Here is a tiny trained network, its code and every weight. The questions are about switching its units off for an input and a class, where a switched-off unit gives its printed mean instead of its output.

import numpy as np


def w(rows, s, z=0):
    codes = np.array(rows[::2]) - 128.0
    scale = np.full(codes.shape[1], s)
    scale[-1] = z or s
    return codes * scale


def norm(h):
    return h / np.sqrt((h * h).mean(-1, keepdims=True) + 1e-5)


def f(y):
    return y / 2 * (1 + np.tanh(0.7978845608 * (y + 0.044715 * y**3)))


def log_softmax(a):
    a = a - a.max(-1, keepdims=True)
    return a - np.log(np.exp(a).sum(-1, keepdims=True))


def net(x, mask):
    res = np.array(x, float).reshape(1, 5) / 4 @ E
    u = 0
    for l in range(2):
        y = f(norm(res) @ A[l][:, :-1].T + A[l][:, -1])
        res = res + np.where(mask[u : u + 11], y, B[l][:, -1]) @ B[l][:, :-1]
        u += 11
    return log_softmax(norm(res)[-1] @ U[:, :-1].T + U[:, -1])


A, B = {}, {}
E = w([
[51,114,100,201,210,133,21,110,222],'x0',
[206,131,175,68,174,187,187,115,122],'x1',
[45,253,32,103,181,104,199,79,15],'x2',
[188,96,186,121,132,98,48,2,73],'x3',
[55,99,236,76,142,140,140,169,200],'x4',
],0.0019)
A[0] = w([
[139,161,143,90,181,132,134,103,159,101],'L0N1',
[163,140,36,129,118,145,113,103,118,62],'L0N2',
[99,94,247,111,122,125,50,126,188,137],'L0N3',
[120,128,196,128,163,96,42,26,139,60],'L0N4',
[116,126,33,172,76,72,25,147,134,90],'L0N5',
[150,128,92,168,177,136,78,180,253,114],'L0N6',
[75,150,114,153,131,104,78,83,97,54],'L0N7',
[25,146,39,160,149,107,34,66,128,70],'L0N8',
[168,145,183,120,132,60,178,152,110,2],'L0N9',
[24,127,136,111,129,122,149,197,204,117],'L0N10',
[133,191,192,95,169,120,160,82,103,66],'L0N11',
],0.0054,0.00097)
B[0] = w([
[80,63,52,148,135,100,156,128,143,136],'L0N1',
[113,70,137,92,145,146,166,171,207,146],'L0N2',
[167,59,190,180,83,74,89,93,164,254],'L0N3',
[80,114,194,129,147,171,118,168,207,195],'L0N4',
[161,77,124,133,167,228,138,84,156,198],'L0N5',
[100,60,141,124,122,146,65,57,139,230],'L0N6',
[146,60,43,69,170,102,162,151,151,159],'L0N7',
[129,157,46,82,90,153,182,73,3,240],'L0N8',
[115,140,56,163,89,158,34,104,88,143],'L0N9',
[115,151,209,173,162,99,142,187,189,234],'L0N10',
[88,80,82,147,130,154,117,87,127,158],'L0N11',
],0.0058,0.004)
A[1] = w([
[127,180,137,145,71,107,67,139,79,91],'L1N1',
[249,142,25,167,131,193,171,117,88,116],'L1N2',
[71,171,142,120,136,116,143,202,146,33],'L1N3',
[130,154,75,18,125,197,124,129,73,77],'L1N4',
[222,128,115,98,64,71,117,109,62,109],'L1N5',
[156,92,116,99,184,148,37,138,232,115],'L1N6',
[50,98,2,70,184,145,115,29,78,96],'L1N7',
[163,138,157,95,142,95,103,164,157,98],'L1N8',
[96,247,120,120,204,39,125,215,169,11],'L1N9',
[112,137,150,98,130,148,120,134,119,103],'L1N10',
[103,167,131,182,170,79,166,177,112,27],'L1N11',
],0.0057,0.0012)
B[1] = w([
[174,127,111,64,138,109,65,129,114,126],'L1N1',
[75,64,117,145,180,163,193,63,162,201],'L1N2',
[112,211,131,161,196,99,151,121,129,139],'L1N3',
[144,74,89,134,146,198,146,109,148,191],'L1N4',
[123,174,44,85,136,104,114,122,71,151],'L1N5',
[143,83,190,191,79,75,165,130,168,183],'L1N6',
[165,114,31,102,158,200,215,99,107,254],'L1N7',
[39,150,79,200,152,221,33,70,113,133],'L1N8',
[70,245,138,132,147,109,134,255,129,150],'L1N9',
[130,134,90,188,122,96,143,121,114,125],'L1N10',
[138,186,180,73,163,158,140,175,137,134],'L1N11',
],0.0061,0.0066)
U = w([
[135,100,39,97,169,189,200,90,87,195],'0',
[142,57,234,186,91,97,71,118,175,177],'1',
[168,176,115,79,87,70,40,140,39,1],'2',
[88,254,166,130,171,101,141,236,117,91],'3',
],0.0071,0.0031)

Each question gives the input, the list of numbers given to net, and the class t.
The units are the neurons (one row each of A and B). Each row of codes is followed by its name. A weight is (code - 128) times the scale printed after its matrix; where a second scale follows, it is the last column's (A, B and U).
mask holds one flag per neuron, layer by layer. A switched-off neuron (its flag False) gives its mean, the last column of its row in B, instead of its output. The means were averaged over made-up inputs and are rounded, as every weight is.
A unit's drop is (log p(t) with every unit on - log p(t) with that unit switched off) / (log p(t) with every unit on - log p(t) with every unit switched off).
The circuit of an input: a set's keep is (log p(t) with only the set's units on - log p(t) with every unit switched off) / (log p(t) with every unit on - log p(t) with every unit switched off). Starting from the 12 units with the biggest drops (on a tie, the unit counted first), units are removed one at a time, each time the one whose removal leaves the highest keep (on an exact tie, the one counted first), for as long as the keep stays at least 0.8.
units of the circuit, in order: the units of the circuit, biggest drop first
unit that matters most: the unit with the biggest drop
k most important neurons of layer l: the k neurons of layer l with the biggest drops, biggest first
drop when u is switched off: that unit's drop, to one decimal
input [4,6,-1,7,-7], class 1: units of the circuit, in order => (L0N4; L1N7)
input [8,5,2,-6,2], class 3: units of the circuit, in order => (L0N10; L1N9)
input [-6,8,-6,-8,5], class 1: units of the circuit, in order => (L1N7)
input [6,-2,1,-5,7], class 3: 4 most important neurons of layer 0 => (L0N10; L0N5; L0N11; L0N9)
input [-4,2,-5,4,-4], class 2: units of the circuit, in order => (L0N5; L1N5; L1N7; L1N4)
input [-3,8,-8,-1,-2], class 2: 2 most important neurons of layer 1 => (L1N5; L1N7)
input [-8,1,1,4,8], class 2: 2 most important neurons of layer 1 => (L1N2; L1N7)
input [8,1,1,-7,8], class 1: 2 most important neurons of layer 0 => (L0N6; L0N3)
input [-7,-2,-5,6,2], class 2: 2 most important neurons of layer 1 => (L1N5; L1N2)
input [-4,3,-2,3,0], class 2: 3 most important neurons of layer 0 => (L0N5; L0N8; L0N7)
input [-4,3,-2,8,0], class 1: 2 most important neurons of layer 0 => (L0N8; L0N4)
input [-7,0,-4,-2,4], class 2: drop when L0N4 is switched off => 0.2
input [-2,2,-2,-6,8], class 3: 2 most important neurons of layer 0 => (L0N10; L0N5)
input [0,1,1,7,1], class 1: drop when L0N4 is switched off => 1.5
input [-2,3,8,-6,2], class 3: unit that matters most => L0N8
input [-3,2,-6,-6,-3], class 1: drop when L0N8 is switched off => 2.2
input [3,4,6,-8,5], class 3: drop when L0N4 is switched off => 0.0
